(in the rows, 100 means zero)
Each row is followed by its class. Each block has new classes.
98,100,97,109,109,92,105,115,102,127,89,119,106,112,105,87,111,104,98,98,113,108,104,100,103,88,68,96,89,88,81,109,94,112,115,83,88,105,121,98,104,99,84,79,118,95,90,94,106,90,102 => [73]
111,100,100,103,92,97,101,115,98,144,91,109,101,86,107,85,97,89,110,129,99,96,101,99,103,86,80,96,92,109,81,97,88,113,99,87,92,94,93,92,91,101,89,76,104,89,97,103,110,86,99 => [87]
90,99,100,104,108,95,93,108,103,82,96,106,104,106,97,95,107,100,107,100,111,107,103,92,99,90,82,97,91,87,100,80,88,81,111,84,92,104,104,97,99,99,95,95,114,98,96,101,97,100,102 => [87]
100,91,102,96,98,104,108,101,99,101,105,102,97,102,103,98,109,98,104,97,94,103,93,101,97,94,101,101,102,97,103,105,100,107,99,105,96,106,101,96,108,99,102,103,101,97,104,78,105,100,95 => [80]
99,102,99,105,107,92,101,106,98,115,96,102,96,104,101,101,96,99,103,97,114,99,103,105,100,103,87,89,95,83,90,98,104,103,123,96,97,94,99,94,102,92,94,96,107,95,93,103,102,90,97 => [73]
98,107,97,99,116,91,99,107,100,106,85,118,101,110,106,94,105,103,108,93,123,113,111,103,106,96,78,90,88,88,99,98,77,95,117,90,74,100,106,102,108,93,84,91,119,96,93,103,98,97,104 => [73]
99,99,91,108,97,98,98,116,94,130,98,115,105,104,110,91,100,93,124,117,108,97,94,98,101,90,80,98,101,91,91,99,84,106,99,96,99,100,98,104,98,99,89,84,106,103,84,101,110,90,99 => [82]
90,111,94,94,104,86,103,98,91,135,102,102,101,108,107,100,80,94,92,106,110,89,102,92,102,115,90,87,103,104,88,91,102,114,90,112,107,85,86,106,88,114,101,101,97,104,73,101,92,92,115 => [81]
99,114,108,104,89,89,104,112,94,117,79,112,98,109,102,94,97,97,103,110,116,97,104,98,102,100,76,89,90,99,85,104,92,103,98,96,93,96,96,99,94,100,93,86,109,97,91,104,108,87,103 => [73]
101,108,93,102,108,82,101,104,98,121,93,109,106,121,92,96,95,103,108,95,111,94,107,88,105,102,83,78,96,97,86,93,90,98,99,101,100,90,97,100,100,100,91,71,104,108,79,99,94,100,103 => [81]
108,112,98,105,117,80,100,122,93,129,80,129,117,120,107,89,96,98,103,96,137,113,103,85,116,82,60,81,82,80,77,93,68,87,121,86,89,97,100,100,114,86,80,75,140,100,75,95,105,87,102 => [87]
109,97,83,101,99,90,105,113,101,119,88,120,94,100,108,80,93,97,108,124,102,96,105,97,97,79,80,94,92,100,92,98,81,109,100,90,92,108,105,96,91,91,76,69,107,91,101,102,105,96,93 => [73]
116,99,95,77,85,98,99,132,94,167,92,130,115,104,117,75,98,89,120,145,110,95,98,94,97,68,60,101,88,103,76,91,65,122,99,112,90,105,100,96,90,100,73,50,116,85,91,110,111,88,92 => [87]
108,101,103,105,106,91,92,120,96,129,88,126,111,114,106,86,102,85,106,115,120,103,101,98,102,77,72,92,95,100,79,97,81,115,110,97,89,99,104,101,98,98,78,76,117,94,80,91,106,84,98 => [81]
101,176,99,100,102,100,103,112,102,127,85,112,99,96,107,104,94,92,102,97,112,104,105,95,98,95,79,95,92,93,89,98,85,98,100,97,96,96,103,100,100,97,94,79,121,105,90,97,104,90,99 => [81]
102,113,100,102,94,98,99,113,98,132,93,114,102,101,105,88,94,95,104,104,114,93,102,89,91,94,83,100,94,104,92,91,85,110,99,106,98,89,99,113,98,102,85,87,107,128,94,99,104,96,98 => [81]
92,97,116,105,98,103,109,104,95,140,90,108,105,99,103,101,91,93,97,97,123,101,109,89,105,109,84,70,102,94,89,95,89,109,104,98,100,85,104,103,97,100,91,97,109,99,78,105,103,95,106 => [81]
122,101,104,109,103,86,94,119,103,125,84,139,108,117,113,82,105,97,111,118,119,111,100,101,114,59,60,106,86,87,87,106,74,95,114,92,70,116,105,87,107,94,77,64,127,98,96,94,113,91,102 => [73]
96,103,99,109,107,95,101,103,107,127,97,112,100,112,104,97,90,98,98,97,109,107,106,87,108,107,89,80,97,97,87,95,92,105,100,97,100,92,95,103,97,101,98,98,108,102,91,91,108,94,77 => [81]
95,108,101,107,100,108,104,106,97,131,85,109,102,105,101,98,86,92,81,83,116,103,112,80,107,122,70,81,94,87,86,89,69,102,107,96,113,86,99,106,96,103,96,97,111,109,70,105,102,94,108 => [81]
101,98,100,97,96,105,101,90,93,83,107,87,96,98,97,105,104,104,134,97,94,99,93,106,96,103,114,106,98,101,111,87,106,104,97,103,98,104,99,107,100,103,111,110,97,103,109,99,99,118,100 => [80]
102,109,98,100,101,102,100,119,107,144,86,124,101,114,111,85,83,88,101,107,123,98,106,86,102,92,71,69,93,105,80,87,82,113,104,94,100,92,88,125,87,97,90,80,123,109,78,98,112,85,101 => [73]
100,97,93,103,95,102,97,105,102,118,85,97,98,105,101,91,103,100,99,107,105,101,102,96,104,99,89,96,97,104,94,100,93,104,100,105,106,105,98,99,101,99,80,87,107,99,94,104,106,99,97 => [73]
92,104,109,106,99,95,106,105,95,114,94,101,111,96,101,94,78,99,102,124,108,100,101,90,102,106,86,87,106,95,93,95,102,106,104,100,102,100,92,126,94,104,93,94,105,107,88,89,103,91,104 => [73]
109,95,99,95,90,101,101,95,97,87,108,94,97,96,103,98,107,102,102,105,81,96,83,110,89,97,115,123,106,106,103,106,113,109,104,106,99,104,106,102,92,106,112,108,95,88,124,102,101,106,93 => [68]
99,108,97,85,100,103,99,110,95,117,97,117,98,104,106,97,96,93,108,106,104,99,99,100,100,92,82,93,98,101,90,101,96,102,97,24,95,106,103,101,104,96,83,87,107,94,73,96,95,85,104 => [73]
114,99,100,95,99,96,101,104,101,117,90,111,99,96,109,93,99,88,103,110,100,96,98,90,99,93,96,103,96,115,95,95,90,116,93,104,99,129,98,98,94,104,96,91,102,95,98,102,93,98,98 => [73]
95,97,98,98,105,96,91,111,98,125,88,114,107,106,107,92,92,97,93,102,123,98,110,83,105,97,69,96,96,94,89,106,79,92,109,99,97,98,95,98,104,92,89,85,113,97,82,104,106,92,104 => [81]

Each row is followed by its class.
112,95,104,114,127,104,86,93,117,95,128,90,91,102,97,109,118,85,94,123,84,106,91,105,97,95,121,101,109,92,115,121,112,73,93,67,96,85,145,86,84,111,98,49,105,120,111,91,101,117,138 => V
103,110,98,120,108,91,101,139,113,107,80,99,95,99,103,81,116,102,101,81,84,89,95,98,90,102,88,114,98,92,104,111,130,107,103,119,105,100,94,84,128,89,101,83,104,98,103,102,98,124,88 => G
105,101,96,119,103,99,89,110,132,96,98,93,99,97,99,91,124,90,101,118,89,113,103,92,101,100,101,98,106,99,109,116,124,95,100,105,108,100,88,95,121,95,98,95,110,99,78,152,92,112,79 => V
109,98,98,110,97,103,106,103,109,82,69,94,92,103,103,88,125,99,99,73,97,61,97,116,96,104,92,109,97,82,113,111,125,97,110,101,100,98,114,101,103,90,98,57,101,111,87,79,112,131,145 => G
106,101,97,104,118,105,87,125,125,108,86,97,90,96,98,96,123,86,103,120,78,100,96,102,92,100,99,107,109,105,105,110,127,93,92,107,101,104,103,95,115,102,102,74,101,98,111,113,97,106,79 => S
114,95,100,103,107,126,92,112,132,98,71,85,74,99,100,94,157,78,107,84,78,59,98,112,98,103,109,106,111,84,114,117,140,84,97,95,106,102,114,98,111,97,102,39,98,108,96,96,109,135,114 => V
110,97,98,122,97,87,112,102,105,92,96,96,101,105,104,89,116,107,91,76,104,59,99,109,99,100,90,116,89,74,120,111,103,108,109,107,111,91,114,104,89,85,90,106,104,108,88,100,105,127,161 => S
112,94,97,110,110,99,90,111,120,92,108,84,103,107,96,100,147,84,91,110,93,49,99,124,104,97,108,104,103,82,118,115,83,90,110,97,105,94,115,99,78,89,85,121,101,105,105,115,102,146,131 => S
106,98,98,112,101,104,82,118,105,87,109,90,105,107,99,83,120,106,99,94,105,54,107,100,110,101,125,107,114,82,99,112,81,87,113,107,104,97,121,96,103,101,89,122,111,110,93,150,94,126,96 => E
107,101,93,127,110,112,114,93,107,97,98,91,96,101,103,100,115,101,102,79,86,110,97,103,81,101,119,108,94,82,112,108,116,78,90,75,90,90,131,70,100,92,92,40,85,117,98,57,109,149,115 => V
101,104,102,119,100,82,115,115,105,100,95,107,95,95,104,89,86,105,99,80,100,116,100,95,96,104,77,110,91,99,100,107,132,114,97,107,103,97,96,94,123,89,92,86,105,105,86,94,100,93,118 => Q
119,97,95,121,87,110,109,92,124,91,86,91,84,96,104,94,126,99,104,59,101,89,96,94,96,107,107,110,103,81,107,116,146,94,96,87,99,97,114,96,124,86,101,42,105,110,71,85,109,130,131 => T
111,104,97,115,111,91,93,132,117,103,96,98,99,101,101,86,117,97,101,107,85,90,98,97,98,101,88,108,102,96,106,114,117,100,103,116,108,102,96,94,116,94,94,101,107,101,102,130,92,110,97 => S
